In the rows, 128 means zero.
Each row is followed by its group and then its class within the group.
[ 97 163 121 128  80 113 182  95 117  95 137  94 140  80  95  46 117 178
 162 158 103 173 125 125 106 131  78 120  95 154 161 143 136 102 187 148
 165 116 128 111 164 120 105 190 127  73 176 122 125 101] -> <58> CG
[133 152 121 107 114 130 164 109 126  58 158 135 135  75 110  71 205 172
 155 142 113 155 121 123 132 143 128 142 129 131 144 140 122 106 128 116
 130 123 139 138 162 114 154 136 107 123 129 121 121 128] -> <68> PP
[ 99 163 132 140 141 118 171 106 143  71 127 159 142  80 140  35 156 149
 119 149 100 146  84 105 104 119 112 153 110 140 123 125 154  85 130 154
 130 133 102 154 208 135 195 107 124 132 128 113 106 101] -> <68> PP
[ 69 152 122 126  88 142 129  84 105 168  99  99 106 138 135  92 149 176
 147 139 172 170 153 112  62 149  83  80 104 219 108 136 128 105 110 122
 182  99 145  72 142 159  57 228 164  60 193 194 154 107] -> <58> Gh
[ 69 118 105 170 197 128 216 128 139  84  84 154 154  86 156  83 174 152
 164 127 115  71  30  86  85 103 147 150  94 176 124 106 122  72 108 132
 102 126 123 196 206 126 211  70 140 170  94 106 103 126] -> <59> Bq
[151 146 101 109 112 118 209  97 116  98 136  93 138  99  99  65 103 173
 157 158 131 120 115 121 145 107 111 133 117 145 142 137 139 127 128 154
 137 129 117 136 160 113 132 162 138 151 164  76  98 115] -> <68> Qr
[119 125 139 125 165 109 116 117 155 116 126 141 105 115 179  97 147 134
 125 121 157 101  90 100 120 119 130 192 120 137 104  91 164  89 153 133
  86 133 117 140 132 136 167  62 160 193 119 110 114 101] -> <59> Mq
[ 97 114 142 147 145 143 178 128 127 111 114 138 140 104 155  87 146 149
 137 122 114 101  69  96 119 106 167 146 116 166 135 109 130 104 114 128
 113 130 120 157 149 127 164  89 131 164 117 123 120 136] -> <59> Bq
[115 119 133 160 170 126 215 137 146  90 104 155 142  82 165  60 135 140
 143 129 110  55  44  91 131 102 155 172 106 175 133 103 145  93 123 121
 178 132 137 170 163 104 207  57 142 210 114 105  93 118] -> <66> DJ
[120 126 142 140 113 143 165 105 100 144 108 117 109 117 123  97 122 160
 124 154 136 137 103 104 144 133 134 113 114 177 144 139 132 125 105 120
 135 128 169  96 125 118 120 166 147 155 148 138 107 138] -> <68> Qr
[120 144 138 126 142 105 143 125 158  59 140 176 160  89 123  87 133 130
 163 149  55 159 110 114 118 134 125 148 117  77 137 137 117  89 150 152
 127 115 100 184 186 108 191  74 108 114  76 143 116 177] -> <66> DJ
[104 116 133 137 107 126 190 150 139  92 127 148 162  87 110 102 133 156
 156 156  93 159 114 136 125 123 123 120 118 131 157 134 119 100  99 140
 149 118 130 146 176 115 174 120  85  99 139 136 128 149] -> <68> Qr
[121 121 145 149 160 137 178 113 124 164  97 130 132 102 171  50 145 145
 130 114 143  80  47  83 102  81 150 171 103 197 133  80 126 110 108 118
  97 135 122 143 145 127 168  95 161 218 133 114  99 119] -> <59> Bq
[114 126 132 150 191 135 190 125 133 102  94 147 149  98 182  71 145 137
 134 116 129  57  38  98 142 103 162 161 113 187 133  95 143 108 114 127
  94 136 142 172 174 114 205  59 152 219  98  94 103 119] -> <59> Bq
[121 143 132 147 128 128 155 106 121 123 129 116 126 108 129  78 142 163
 127 174 144 118  99 111 131 109 116 153 134 169 137 128 145 121 103 125
 115 131 138 115 138 115 141 128 141 169 176 117 105 118] -> <68> PP
[127 129 132 156 133 116 130 115 132  97 124 131 144 101 144  85 151 132
 133 139 120 112  71 104 122  89 145 152 112 144 133 114 175 106 131 128
 102 129  99 158 157 114 178  84 143 199 132 107  96 114] -> <66> Sf
[131 142 143 119 141 109 146 129 142  80 138 148 172  96 127 117 125 113
 144 150  85 144 105 130 128 122 136 146 127  91 136 133 125 106 133 146
 126 133  92 175 163 110 176  90 114 143 103 119 114 121] -> <66> DJ
[113 156 120  81 113 123 115  91 125 160 113  96 114 137 122 100 129 168
 135 131 183 154 148 121 104 159  71  91 120 157 107 146 137 132 120 121
 162 102 149  67 141 150  53 203 159  79 186 157 146 121] -> <58> Gh
[ 85 138 114 115 159 125 186 104 125  92  94 122 120  91 128  54 127 146
 163 134 128 108  83 108 118 142 103 149 106 179 118 129 127  93 129 134
 128 123 138 139 206 132 153 124 140 130 145 127 116 114] -> <58> CG
[141 136 116 125 108 144 215 141  94 111 125 102 104  69  94  68  74 184
 128 139 127 105 103 120 148 137 147 144 124 175 193 147 128 128 116 130
 144 131 180 107 154  88 143 155 101 163 169 105 122 164] -> <68> Qr
[108 103 116 181 171 140 196 128 132  79  90 144 154  94 144  87 166 154
 159 125 110  78   4 103 106  86 178 144  89 179 159 105 122  99 102 136
 121 136 132 180 178 131 195  86 124 194 108  72 119 131] -> <66> Sf
[119 126 132 154 125 141 166 113 129 134 121 119 124 106 113  53 134 161
 121 142 136  97  86 103 113  72 141 130 110 192 148 115 150 114 109 121
  92 146 134 118 143 115 148 136 155 195 159 124 106 128] -> <66> Sf
